Below is a small trained network, with its code and all its weights. Each question gives an input and a target symbol and asks what happens when units are switched off, that is, made to give their printed mean instead of their output.

import numpy as np


def w(rows, s, z=0):
    codes = np.array(rows[::2]) - 128.0
    scale = np.full(codes.shape[1], s)
    scale[-1] = z or s
    return codes * scale


def f(y):
    return y / 2 * (1 + np.tanh(0.7978845608 * (y + 0.044715 * y**3)))


def softmax(a):
    e = np.exp(a - a.max(-1, keepdims=True))
    return e / e.sum(-1, keepdims=True)


def log_softmax(a):
    a = a - a.max(-1, keepdims=True)
    return a - np.log(np.exp(a).sum(-1, keepdims=True))


def net(x, mask):
    ids = ['ΛΩαζπσ'.index(c) for c in x.split()]
    T = len(ids)
    res = E[ids] + P[:T]
    u = 0
    for l in range(2):
        q, k, v = (res @ M[l].T for M in (Q, K, V))
        z = softmax(np.where(np.tri(T) > 0, q @ k.T / 4**0.5, -1e9)) @ v
        res = res + np.where(mask[u], z, O[l][:, -1]) @ O[l][:, :-1]
        u += 1
        y = f(res @ A[l][:, :-1].T + A[l][:, -1])
        res = res + np.where(mask[u : u + 8], y, B[l][:, -1]) @ B[l][:, :-1]
        u += 8
    return log_softmax(res[-1] @ U[:, :-1].T + U[:, -1])


Q, K, V, O, A, B = {}, {}, {}, {}, {}, {}
E = w([
[217,159,21],'Λ',
[124,190,49],'Ω',
[187,79,44],'α',
[208,255,4],'ζ',
[108,131,64],'π',
[125,68,71],'σ',
],0.01)
P = w([
[60,138,68],'0',
[255,82,146],'1',
[230,132,133],'2',
[243,176,112],'3',
[55,161,238],'4',
[66,140,179],'5',
[89,153,132],'6',
[84,143,71],'7',
[190,165,77],'8',
[181,113,90],'9',
[210,132,49],'10',
],0.0066)
Q[0] = w([
[160,180,254],'L0H0',
[3,94,248],'L0H0',
[113,218,232],'L0H0',
[90,155,131],'L0H0',
],0.0072)
K[0] = w([
[190,7,148],'L0H0',
[193,151,169],'L0H0',
[186,107,173],'L0H0',
[196,112,126],'L0H0',
],0.017)
V[0] = w([
[155,251,93],'L0H0',
[3,176,182],'L0H0',
[61,106,105],'L0H0',
[133,57,224],'L0H0',
],0.0075)
O[0] = w([
[243,254,227,210],'L0H0',
[21,227,194,62],'L0H0',
[83,91,162,134],'L0H0',
[56,141,87,2],'L0H0',
],0.0078,0.0069)
A[0] = w([
[112,66,35,8],'L0N0',
[145,96,145,131],'L0N1',
[17,177,119,101],'L0N2',
[147,191,5,254],'L0N3',
[191,117,90,105],'L0N4',
[123,105,130,158],'L0N5',
[48,94,139,235],'L0N6',
[138,186,168,62],'L0N7',
],0.012,0.0045)
B[0] = w([
[113,189,68,131],'L0N0',
[95,175,166,138],'L0N1',
[113,138,247,126],'L0N2',
[121,85,171,250],'L0N3',
[71,118,79,224],'L0N4',
[140,156,140,127],'L0N5',
[138,64,195,125],'L0N6',
[145,97,76,137],'L0N7',
],0.011,0.015)
Q[1] = w([
[6,137,191],'L1H0',
[136,48,49],'L1H0',
[238,162,177],'L1H0',
[192,126,104],'L1H0',
],0.011)
K[1] = w([
[182,83,126],'L1H0',
[28,137,140],'L1H0',
[156,226,73],'L1H0',
[2,21,87],'L1H0',
],0.0098)
V[1] = w([
[157,170,37],'L1H0',
[67,176,8],'L1H0',
[15,207,173],'L1H0',
[208,207,142],'L1H0',
],0.011)
O[1] = w([
[23,2,220,165],'L1H0',
[97,102,218,128],'L1H0',
[212,207,243,8],'L1H0',
[248,4,128,123],'L1H0',
],0.0089,0.014)
A[1] = w([
[59,191,188,29],'L1N0',
[74,95,8,126],'L1N1',
[118,147,22,37],'L1N2',
[44,153,114,44],'L1N3',
[80,68,129,1],'L1N4',
[124,119,155,10],'L1N5',
[116,103,76,32],'L1N6',
[47,46,208,183],'L1N7',
],0.012,0.0051)
B[1] = w([
[160,161,119,130],'L1N0',
[107,180,172,252],'L1N1',
[161,159,195,171],'L1N2',
[86,2,57,149],'L1N3',
[185,151,192,176],'L1N4',
[47,104,196,124],'L1N5',
[129,184,211,170],'L1N6',
[168,159,126,187],'L1N7',
],0.0073,0.033)
U = w([
[123,208,203,71],'Λ',
[209,33,43,253],'Ω',
[68,3,207,21],'α',
[224,49,200,18],'ζ',
[200,226,36,172],'π',
[57,158,53,224],'σ',
],0.0062,0.0051)

Each question gives the input, a string of symbols that net reads in full, and the target symbol t.
The units are the heads (4 rows each of Q, K, V and O) and the neurons (one row each of A and B). Each row of codes is followed by its name. A weight is (code - 128) times the scale printed after its matrix; where a second scale follows, it is the last column's (O, A, B and U).
mask holds one flag per unit, layer by layer, with each layer's heads first. A switched-off unit (its flag False) gives its mean, the last column of its rows in O or B, instead of its output. The means were averaged over made-up inputs and are rounded, as every weight is.
A unit's drop is (log p(t) with every unit on - log p(t) with that unit switched off) / (log p(t) with every unit on - log p(t) with every unit switched off).
The circuit of an input: a set's keep is (log p(t) with only the set's units on - log p(t) with every unit switched off) / (log p(t) with every unit on - log p(t) with every unit switched off). Starting from the 12 units with the biggest drops (on a tie, the unit counted first), units are removed one at a time, each time the one whose removal leaves the highest keep (on an exact tie, the one counted first), for as long as the keep stays at least 0.8.
units of the circuit, in order: the units of the circuit, biggest drop first
unit that matters most: the unit with the biggest drop
top k neurons: the k neurons with the biggest drops, biggest first
k most important neurons of layer l: the k neurons of layer l with the biggest drops, biggest first
input ζ Λ Ω σ Λ Ω, target ζ: units of the circuit, in order -> L1H0, L0H0, L0N4
input σ Λ Ω α, target σ: units of the circuit, in order -> L1H0, L0H0, L1N3
input ζ σ Λ Λ σ, target ζ: top 2 neurons -> L0N4, L1N4
input Ω Λ α α, target Ω: top neuron -> L1N1
input π Λ σ Ω, target π: units of the circuit, in order -> L1H0, L0H0, L0N2, L1N1
input σ Λ σ ζ Λ σ, target σ: top 4 neurons -> L0N6, L0N3, L1N4, L1N2
input α α ζ σ, target α: 2 most important neurons of layer 0 -> L0N0, L0N4
input ζ α Λ α, target ζ: units of the circuit, in order -> L0H0, L1H0
input α Ω Ω, target α: units of the circuit, in order -> L0H0, L1H0, L0N0
input Ω α Λ α Λ Λ, target Ω: units of the circuit, in order -> L0H0, L1H0, L1N1, L1N6
input σ Ω Λ, target σ: 3 most important neurons of layer 0 -> L0N6, L0N0, L0N3
input π Λ Ω σ Ω Λ, target π: top 3 neurons -> L1N3, L0N4, L0N0
input σ Ω Ω σ, target σ: top 2 neurons -> L0N6, L0N0
input α Λ σ σ Λ α π Ω Ω, target α: units of the circuit, in order -> L0H0, L1H0, L0N0, L1N3
input ζ σ α ζ α α Λ σ, target ζ: units of the circuit, in order -> L0H0, L1H0, L0N4
input Λ α Λ, target Λ: top 3 neurons -> L1N1, L0N4, L1N6
input π Ω Λ Λ σ, target π: top neuron -> L0N3
input Λ π α α, target Λ: top 3 neurons -> L1N1, L0N4, L1N6
input π Λ ζ Λ ζ Ω, target π: top 2 neurons -> L0N3, L1N3
input α π σ Λ σ Ω Λ α σ ζ ζ, target α: top 2 neurons -> L0N0, L0N3
input α Λ Ω π, target α: unit that matters most -> L0H0
